Here is a tiny trained network, its code and every weight. The questions are about switching its units off for an input and a target symbol, where a switched-off unit gives its printed mean instead of its output.

import numpy as np


def w(rows, s, z=0):
    codes = np.array(rows[::2]) - 128.0
    scale = np.full(codes.shape[1], s)
    scale[-1] = z or s
    return codes * scale


def norm(h):
    return h / np.sqrt((h * h).mean(-1, keepdims=True) + 1e-5)


def f(y):
    return y / 2 * (1 + np.tanh(0.7978845608 * (y + 0.044715 * y**3)))


def softmax(a):
    e = np.exp(a - a.max(-1, keepdims=True))
    return e / e.sum(-1, keepdims=True)


def log_softmax(a):
    a = a - a.max(-1, keepdims=True)
    return a - np.log(np.exp(a).sum(-1, keepdims=True))


def net(x, mask):
    ids = ['ΦΨΩαβγδηθλμπστ'.index(c) for c in x.split()]
    T = len(ids)
    res = E[ids] + P[:T]
    r = norm(res)
    for j in range(3):
        rows = slice(3 * j, 3 * j + 3)
        q, k, v = (r @ M[0][rows].T for M in (Q, K, V))
        z = softmax(np.where(np.tri(T) > 0, q @ k.T / 3**0.5, -1e9)) @ v
        o = O[0][rows]
        res = res + np.where(mask[j], z, o[:, -1]) @ o[:, :-1]
    y = f(norm(res) @ A[0][:, :-1].T + A[0][:, -1])
    res = res + np.where(mask[3:11], y, B[0][:, -1]) @ B[0][:, :-1]
    return log_softmax(norm(res)[-1] @ U[:, :-1].T + U[:, -1])


Q, K, V, O, A, B = {}, {}, {}, {}, {}, {}
E = w([
[93,160,119,161],'Φ',
[90,181,109,127],'Ψ',
[126,153,120,105],'Ω',
[142,160,136,160],'α',
[73,111,147,193],'β',
[109,85,193,127],'γ',
[127,164,112,45],'δ',
[141,106,149,135],'η',
[139,129,214,136],'θ',
[153,180,166,179],'λ',
[192,163,150,212],'μ',
[159,195,168,96],'π',
[252,200,129,179],'σ',
[61,129,39,143],'τ',
],0.025)
P = w([
[82,91,128,137],'0',
[33,15,241,155],'1',
[112,96,126,142],'2',
[54,10,241,141],'3',
[139,99,129,150],'4',
[45,8,254,133],'5',
[134,105,126,150],'6',
],0.008)
Q[0] = w([
[179,140,86,71],'H0',
[60,124,177,75],'H0',
[111,48,122,92],'H0',
[134,76,79,86],'H1',
[122,105,3,161],'H1',
[128,183,131,118],'H1',
[114,64,131,110],'H2',
[164,151,90,135],'H2',
[99,132,102,81],'H2',
],0.026)
K[0] = w([
[169,166,148,92],'H0',
[37,73,66,95],'H0',
[119,43,143,113],'H0',
[108,61,106,77],'H1',
[3,100,48,156],'H1',
[154,191,116,117],'H1',
[108,73,168,88],'H2',
[122,211,122,103],'H2',
[110,125,117,78],'H2',
],0.023)
V[0] = w([
[166,88,109,143],'H0',
[77,122,46,188],'H0',
[142,60,1,214],'H0',
[130,100,12,153],'H1',
[210,56,82,154],'H1',
[160,218,147,81],'H1',
[57,81,95,155],'H2',
[176,47,107,144],'H2',
[145,148,73,176],'H2',
],0.011)
O[0] = w([
[85,145,111,122,60],'H0',
[101,89,141,159,173],'H0',
[6,108,108,162,53],'H0',
[151,169,111,198,2],'H1',
[198,105,141,171,19],'H1',
[121,154,177,84,180],'H1',
[210,158,147,108,151],'H2',
[128,78,128,91,75],'H2',
[117,144,104,84,57],'H2',
],0.013,0.0046)
A[0] = w([
[182,166,96,90,146],'N0',
[120,171,61,130,141],'N1',
[171,129,5,100,128],'N2',
[114,135,111,95,118],'N3',
[92,107,131,143,136],'N4',
[162,58,70,128,50],'N5',
[128,79,173,146,2],'N6',
[103,83,138,82,209],'N7',
],0.021,0.0046)
B[0] = w([
[96,123,95,195,254],'N0',
[149,59,120,107,168],'N1',
[224,30,111,98,149],'N2',
[171,162,59,78,145],'N3',
[173,138,161,75,204],'N4',
[5,127,97,62,151],'N5',
[238,179,60,127,194],'N6',
[153,85,167,174,251],'N7',
],0.02,0.006)
U = w([
[54,84,147,145,244],'Φ',
[87,169,103,52,128],'Ψ',
[123,208,86,172,165],'Ω',
[116,99,189,7,56],'α',
[112,95,151,198,97],'β',
[180,59,155,93,34],'γ',
[201,147,43,113,201],'δ',
[113,30,77,49,89],'η',
[165,116,205,121,46],'θ',
[79,208,208,154,2],'λ',
[158,170,141,228,72],'μ',
[167,183,174,85,171],'π',
[170,74,67,201,38],'σ',
[163,42,74,118,193],'τ',
],0.019,0.0069)

Each question gives the input, a string of symbols that net reads in full, and the target symbol t.
The units are the heads (3 rows each of Q, K, V and O) and the neurons (one row each of A and B). Each row of codes is followed by its name. A weight is (code - 128) times the scale printed after its matrix; where a second scale follows, it is the last column's (O, A, B and U).
mask holds one flag per unit, heads first, then neurons. A switched-off unit (its flag False) gives its mean, the last column of its rows in O or B, instead of its output. The means were averaged over made-up inputs and are rounded, as every weight is.
A unit's drop is (log p(t) with every unit on - log p(t) with that unit switched off) / (log p(t) with every unit on - log p(t) with every unit switched off).
The circuit of an input: a set's keep is (log p(t) with only the set's units on - log p(t) with every unit switched off) / (log p(t) with every unit on - log p(t) with every unit switched off). Starting from all 11 units, units are removed one at a time, each time the one whose removal leaves the highest keep (on an exact tie, the one counted first), for as long as the keep stays at least 0.8.
units of the circuit, in order: the units of the circuit, biggest drop first
unit that matters most: the unit with the biggest drop
top k neurons: the k neurons with the biggest drops, biggest first
heads that matter: for each layer, one digit per head in row order, 1 if its drop is at least 0.15 and else 0, layers parted by /
input θ Φ Ω μ β Ω λ, target λ: units of the circuit, in order => (N6, H2, N7)
input Ω δ Ω μ γ Φ, target δ: unit that matters most => N6
input δ μ α Φ, target δ: heads that matter => 010
input Ω θ π Φ, target α: heads that matter => 010
input Ω Ω Φ δ, target π: heads that matter => 111
input Ω μ Φ Ψ, target δ: units of the circuit, in order => (H1, N6)
input η η η β, target τ: top 2 neurons => (N6, N5)
input λ η η δ, target τ: units of the circuit, in order => (H1, N0, H0, N2)
input δ γ β Ω η γ, target τ: heads that matter => 011
input β δ β η η δ, target τ: heads that matter => 010
input Ψ δ σ τ τ δ, target θ: top 3 neurons => (N4, N0, N6)
input Φ θ η γ η α, target τ: top 2 neurons => (N6, N5)
input δ δ Ω μ, target δ: units of the circuit, in order => (N6, H2)
input δ π η γ, target α: unit that matters most => H1
input η η η Ψ, target τ: heads that matter => 111
input Ω α δ, target δ: heads that matter => 110
input η λ η μ, target δ: heads that matter => 001
input Ω Φ Φ Φ, target λ: heads that matter => 011
input δ α Ψ σ Φ σ, target μ: heads that matter => 010
input γ η π θ μ α λ, target λ: heads that matter => 100
input Ω Ψ δ Φ, target π: unit that matters most => N0
input α δ π δ α, target α: top 2 neurons => (N0, N6)
input δ δ δ δ θ σ, target μ: heads that matter => 110
